Each row is followed by its class.
[ -5   3 -10   6  32  48 -44  17   7  -6 -40 -30 -38  -8  27  19 -83 -56
 -19   6 -23 -42 -19   7  23 -26 -15  -8  -6 -18  25 -24  32  -8 -26 -12]	<8>
[-22  48  22 -16   2   4 -54 -32  12  19  45   6  -9  19  15  24 -77 -26
   0   2  31 -25  36 -38  23 -12  -5  11 -16 -11  51  32  34   0 -30  -2]	<141>
[  15  -58  -17    7   22   41  -21   37   24  -25  -63  -50  -60  -49
   17    6  -20  -37 -114   41  -52  -23  -38   36    3   -8   36   31
   -7   27   -8  -31  -24   47  -24  -24]	<190>
[-20  44  -2   3   0 -27 -31 -53  -1  51  51  38  10  -1  12  13 -34  -7
  24  -1  63 -21  52 -46  10 -12  15  14 -11 -29  37  48  48 -27 -19   5]	<192>
[-24  17  23 -16 -30   2   2  -9  -8   0   9 -10  58   1 -22  -5 -25  -9
 -33  12  -9  25  -3  -3  -2  -9 -25   1 -10  -1  -5  31   2   6  27 -32]	<160>
[-20  18  -2 -24 -26 -22  25 -20  18  35  45  14  15  46   5  -5   6   7
  21  -1  55   0   9 -27  14 -15  25   2   1  24   2  22  17  21  11   2]	<189>
[  8  17  13  -2   3 -16  44  21   9   2   5  -8  18  34  10   3  20  -2
   8  -1 -33 -17  16  17   7 -10 -16  -9  17   5  -3 -14  -5  14   6   1]	<131>
[  2  -5 -10 -12  30 -10  29   3  25 -14   3 -47 -10  40 -15  -1   9   6
 -15  14  38 -27 -14   0  25  24  13  -1  12 -11   2  -2  25  -9 -18  10]	<160>
[-33  56  28 -18 -67 -64  27 -22 -40  22  50  84  28  19 -30 -22  16   4
  63  -8   2  44  23 -38 -46 -18  27  -5   4  -3   8  32  14 -31  27  20]	<21>
[ 22   2  -7  27 -40   2 -15 -35  22  24  19  22  10 -10   0  -8  55  16
 -40   5  13  19  14 -22 -12  -3  48   0   6   8 -11  33 -19 -10  10  -7]	<8>
[ -9   2 -15 -16  51  24  14  37  24 -10 -23 -54 -27  19  21  11 -31 -27
  -8  13 -13 -43 -11  36  35   0 -18  11   6 -10  14 -27  11   5 -31  11]	<131>
[ 10 -21  -8   8   9   7  -9  28  14 -11 -34  -3 -23 -18 -14   6  21 -18
 -64  40 -30 -11   1  -3  -5  25  31  27 -14  28  -6  10  -1  22 -14 -16]	<161>
[ 16   4  -1  12 -42 -33 -12 -31  23  27  16  35  17 -10  -1  -5  36  10
 -45   8  27  36  23 -49 -22  -1  47   5 -14  27  -2  52  -4  -2   6   8]	<8>
[-48  60   8 -19 -18  -3 -38 -41  -3  22  41  38 -29  43  15   6 -57 -55
   7  11  30 -20  29 -43   7 -10  24   7 -13  -9  53  43  49 -24 -19   5]	<102>
[  7   7 -17  -6 -30 -50  -2 -52  12  40  51  54  24 -18 -10 -12  52  32
  -8   9  39  25  50 -43 -15  -3  67  25  -6  -2 -19  70 -11  -7   5   6]	<192>
[-39  47  38  -9 -72 -50  10 -39 -32  36  70  77  40  18 -14  -7  21   9
  41  -2  29  63  30 -47 -39 -16   6  10  -1  34  17  36   7 -14  33   5]	<189>
[ 20 -25  -9  11   9 -13  -6  12   8 -13 -25  -3 -40 -23  -1 -12  10  -4
 -44  13 -34  -4   0   7 -14   0  49  13  -7  15 -13   1 -18  16 -12  -4]	<190>
[-39  61   5 -16 -39   3 -37 -53   4  47  60  24   7  31  11  19 -59 -47
   4  -6  31   6  22 -43   4 -27   4   8 -16  22  35  48  49  -9  -5  -2]	<189>
[-18  26  18 -13 -39 -22  -3   1 -20   9  10  55  21  -9  -1  -5 -19 -10
 -10  -2 -22  26  -6  -1 -35 -30   5  23  -3  15  14   0  13  -6  18  21]	<21>
[-18 -22  -8  -8  32  58 -31  42  -8 -24 -88 -63 -27 -34  12   9 -36 -30
 -54  61 -31 -18 -59  75  16 -25  11  29   5   5  -1 -32 -17  32 -18 -54]	<102>
[-18  34  11   0 -42 -36  18 -11 -38  21  26  65  22  -2 -16 -17  31  -4
  42  -4 -14  16  14  -1 -34 -23  32  15  15   2   3  12  -8 -27  27  16]	<21>
[-31  18  21 -14 -41 -28  22  27   8  -4   3  -2  30  -6  -9 -15 -40 -14
 -36  20  -8   2  -8 -11  -6 -29  14  10  -8  26 -17  33  19  15  18 -29]	<192>
[-16  55  24  -5 -37 -25 -12  -3 -28  21  35  56  26   5 -21 -10  31   1
  29   2 -21  47  44  -4 -26 -22  -4  24  14   4   2  14  -6 -21  37   1]	<131>
[ 13 -16   0  17  -6   1  -3  20  21 -12 -32   6 -39  -8 -23   9  29 -13
 -77  15 -47 -11 -18  15 -14   7  60  27   3  27 -40  -5 -23  28  11 -20]	<21>
[-30  57  28 -12 -30 -22 -31 -59 -13  41  58  46  11  27  29  13 -46 -22
  11 -19  24   2  62 -64  10 -11 -25 -18 -13   4  37  43  42  -8  13   3]	<190>
[-30  13   8  -1   4  14 -32   2   2  21  -6 -19 -15   7  22  20 -63 -56
 -33  20  18 -26   4  -9  14  -8  -9  12 -24   7  46  21  35  -7 -23   4]	<102>
[-20  -6 -11  -4 -10   3   1  37  -1 -12 -61 -30  -6  -5   1 -14 -43 -42
 -39  36  -8 -21 -42  19  -4 -27  31  22  -8  23   5  12  23  17  -5 -27]	<102>
[-37  53  10   3 -33   5 -30 -66  -6  30  24   6 -10  -3  21  23 -63 -46
 -15   8  20 -20  26 -16   7 -14  24   6   7  -8  26  34  51 -24 -15   0]	<21>
[-29  -1  -7  -7  -4   3   7  10   6  -7 -37 -27  12 -18   5  -7 -22   8
 -16  24  12  18 -26  -1  -1 -13  17   4   0   7   3  15  11   5  -8 -34]	<8>
[ 24   3  11  -7  22  -5  -2  19  29  -8 -13 -43  14  18  19   0 -15   7
 -17  -5  -6 -39  -5  21  25 -19 -16  19  19  11   6 -11  -3  13  -8   8]	<141>
[-41  68  -8  -1 -15  11 -23 -43   7  48  27   5   4   6  15  26 -40 -52
   5   4  33 -15  36 -31  18  -3  -1  -6 -12  -5  29  48  44 -25 -13  -7]	<131>
[-13   1  19 -14 -11 -15  19  40 -35   9   7  37  11  -9 -22  -9  28  11
  39  32 -18  25  10   5 -24  -6  14  23   7  -6  20  -3  -2   0  20  -8]	<161>
[ 17   6   0  17 -43 -29   4 -26  12  18  15  15  -5  -8   2  -1  42   0
 -59   8 -14  23  27 -26 -25  -1  47   1  -8  47 -24  41  -7   6   6  -9]	<190>
[-25  25  18 -15  31   8 -26  19  24  -4   7 -10 -23   1  28  13 -78 -48
 -46  22 -11 -42   1  13  19 -25 -13  38 -14  -2  26  -2  24  -4 -28   8]	<192>
[-45  10  20 -15 -16  -9  13   1 -32   2  24  60 -13  -4 -20 -14  -2   6
  55  -2 -23  37 -11   4 -45 -22  19  18   6  -1   8 -29 -13  -8  16 -14]	<189>
[ 29 -39   2  10  13   5 -24  27  32   0 -64  -8 -25 -49  -7  18  -3  -6
 -93  30 -25  -9 -22   1 -10  -5  33  44 -24  35 -19 -10 -24  42 -17 -12]	<141>
[ 13 -39 -17  13  19   5 -13  36  36 -25 -34  -6 -24 -41  15   1 -18 -15
 -96  29 -19 -22 -17  16   3   1  50  41 -18  18 -15   7 -20  24 -15 -14]	<192>
[-15  27  32   5 -14  10  -1 -21   4   5 -10   0   9  11   0  17 -55 -31
 -54  15  -9 -16 -14 -14  13   9  -1  -3 -13  -6  10  17  37  -8   2  -7]	<160>
[-32  46  11 -20 -10  18 -26 -50   2  29  31   8   9  20  10  21 -68 -44
 -11   2  34 -17   9 -31  25  -2 -11  -2 -10 -18  22  40  57 -34   8   9]	<160>
[ 10 -22   3  -4   5  -6   7  51 -20   1 -33  16 -18 -26 -18 -19  -3  -1
  20  12 -46  18 -25  18 -27 -37  30   5   0  -3  -4 -35  -8  -8  -2  18]	<8>
[ 10 -28 -18  -1  33  29  -8  25  11 -29 -50 -36 -30 -37   9   9   8 -30
 -53  40 -44 -18 -17  50   6   0  20  23   9   8 -14 -24 -34  30 -24 -17]	<131>
[ -2  26   8 -19 -10 -41  43 -32   7  13  23  13  24  52 -12  -5  16  18
  19  -5  38  -1  10 -36   7  13  -2 -14  11 -14   0  15  39 -21   7  22]	<160>
[ -9  19  38 -17 -36 -37  39   8   6  12  33  25  45  43 -14 -14  33  27
  -2   7  -6   1  22 -30  -1  10  -7  -3  11  22  11  22  18  29  29  -2]	<161>
[-30  11  17  -3 -20 -14  10   4 -15  -1 -26 -17  19 -16  -9 -15  -2   6
 -32  24 -24  13  -2   6 -15 -25   0  12   2  30 -11   5  -1  39  12 -57]	<190>
[-38  62  25 -16 -38 -25  -7 -59 -30  36  62  56  19  28  28   4 -32 -17
  32 -13   5   6  56 -54   1 -19  -9 -15  -6   0  33  46  32 -10  15  -7]	<190>
[ 29   5   1   8 -23 -22  -6 -18  26  16  -4  12   3  -5  -3  14  45   5
 -40  12  -6  16  30 -23 -14  -8  30  34   8  18 -22  28 -29   8  12 -22]	<141>
[-14  26   3  -9 -24 -59  14  20 -17  23  25  60   9 -10 -14 -16   4  13
  36  11  29  31  16 -25 -30 -25  41  36  -5  -3   6  30  24 -38  15  21]	<192>
[-28  49  28  -2 -13   0 -15  -7   2  16  23  15   2  22  -4  13 -33 -38
   1  13 -10 -19  44 -26   3  -1 -10  -7  -6   6  20  23  37  -1   4 -29]	<161>
[ -2   0 -11 -18   2 -22  13  -7  19   7 -15  -8 -26  40   5  -2  -8  -6
 -16  19  18 -25  -6 -12   2 -10  33   7  -6  10   0  14  36  14 -21   5]	<102>
[-18 -20  11  -8   8  26  11  54   1 -13 -91 -33  -2 -42  -2   4 -45 -28
 -56  52 -48 -19 -48  31   4  -8   7  22  -6  17  -1 -20  14  42  -3 -40]	<161>
[-37  51  44 -24 -31 -32  22 -19   6  14  -7   8  36  17 -27 -13   7  18
 -12  21 -10   6  -6 -23 -10 -20 -14  23  -6  24 -17  20   0  22   1 -26]	<141>
[ -5  24   7   4 -23 -23  13  33 -13   5   6  28  11  -6  -1   1   4 -28
  15   3 -18  21  22   5 -29 -22   0   3   3  22   2  -1   5 -18  23   7]	<131>
[ 12  20   0 -25  -3 -38  43   2  16   6   2  -7  25  40  21  -2   0  -4
  -5   6  -6 -15  12  -8  16  -7 -12  -4   0  18   3  15  22  19 -18  35]	<131>
[-23  52  27  -6 -50 -58  45  -9 -22  18  39  69  24  21 -23 -17  65  18
  52   8   7  47  36 -23 -44 -10   4   4  14   7  -7  12  -2 -26  32   5]	<131>
[  7 -30   7 -10  16  -8  69  24  12 -15  -6 -30  14  34  -8  -4  20  17
 -11   9  -2 -21 -22  10  19  20   3 -10   8 -14 -13 -14  -6   9   9  -2]	<160>
[ 17   2  16  16 -57 -22  15  -5  12  10  12  38  11   0 -21  -8  55 -14
 -38  13 -39  12  43 -33 -28  10  32  -5   9  28 -28  26 -11   8  37 -20]	<161>
[-34  25  15 -14 -55 -25  13 -21 -19  27 -22   7  40   1 -23 -21   7  -3
 -15  27  -4  28  -2 -20 -20 -23   8   8  -6  14  -4  37   7  14   9 -28]	<102>
[-39  51  18 -17   4  -8 -26 -15   1  27   2  10 -19  16  32  21 -57 -37
 -24   9  21 -12  14 -34  22  -7  -3  16 -12  20  40  27  48  -2  -5   1]	<190>
[-51   0 -15  -9   8  10  24  14  -6   0 -57 -16 -23  -5   0  -6 -20 -15
  -1  28 -11 -13 -34  19  -9 -13  43  24   4   0  -7   2  16  -2  -4 -43]	<102>
[-16   1 -12  -2 -23 -32  18   9   1  -2 -14  15  18 -21   2  -9 -16   8
 -13  17  15  11  -4 -18  -9 -13  34  24   1   2 -12  35  21  -2  13 -28]	<192>
[-17  28   7  -8  11  35 -31  -9   3  15 -11   5   7  -2  40  33 -56 -21
 -35  24  -1 -19  16   3  26   1 -17  10 -16  16  23  16  45   7  -7 -15]	<161>
[-24 -22  21   4  -4  16   8  47 -13 -19 -74 -27 -11 -15   2  -4 -48 -42
 -56  40 -55 -30 -43  35  -3 -25  14  15 -14  35 -15 -13   7  35   2 -32]	<102>
[  4  10   6  -4 -14 -43  46   0  11  22  22   5   0  42   8  -9  19  16
   1 -12  -3 -13  21 -25  -2 -13  23  -5   5  18  -2  15  23  15  10   1]	<190>
[ -9  13  -2 -15 -10 -41  41 -25   5  23  41   0  23  41  24 -16  19  35
  13  -7  35 -11  16 -26  11  -3   9   9   6   8  27  33  28   7  -4  19]	<190>
[-34  -5  19  -9 -15   2  12  25  -2 -15 -45 -29   2  -4   0  -9 -37 -25
 -44  39 -21 -13 -34  25  -7 -22  21   5  -8  29  -6   5   7  36  -3 -42]	<102>
[-27   3   1  -4 -12   4   2  22   3 -21 -36 -21 -10 -18   1  -2 -44 -17
 -38  25 -10   1 -10  29   3 -10  44  19   1   6 -16  10   0  18   7 -38]	<21>
[-19  12  -3 -13 -22 -31   9 -18  -5   6  10   8  41   6 -16 -30  15  30
  18   4  21  16  -3 -20 -17 -25  17  -3   0  17  -7  32  16  10   3 -13]	<8>
[  -5  -17    4    4   33   47  -36   28   14  -13  -56  -35  -54   -7
   41   21 -104  -75  -70   35  -28  -64  -39   32   22  -17    8   18
  -33   -2   33  -12   29   14  -43    5]	<102>
[ 16 -20  -4  18 -10 -18  21  -6  17  -3 -25   3  -2  -8 -28   4  32 -13
 -63  12  -9   2 -15 -18 -24  22  26  13 -10  18 -33  16   3 -12  11   0]	<160>
[ -4 -17  35   3  19 -11   2  46  -9  -6 -28  18 -21 -27 -29  -1  12  11
  -2  24 -34  -8 -16  19 -28 -20  18  51   2   3  -2 -37 -33  22   7 -19]	<141>
[ 14 -32 -23   3  16 -12  -1  27  38 -15 -46  -4 -19 -39   7  -4  -5  11
 -85  26 -10  -4 -23  14  -8  -4  50  47 -18  24 -36  10  -4  14 -12  -3]	<192>
[ -3 -39  -9  19   2  22   5  27  15 -11 -46 -15 -42 -15 -12 -11  31 -29
 -57  28 -36 -18  -8  18  -4  12  44  10  -8  15 -33 -10 -43   6  -3 -22]	<102>
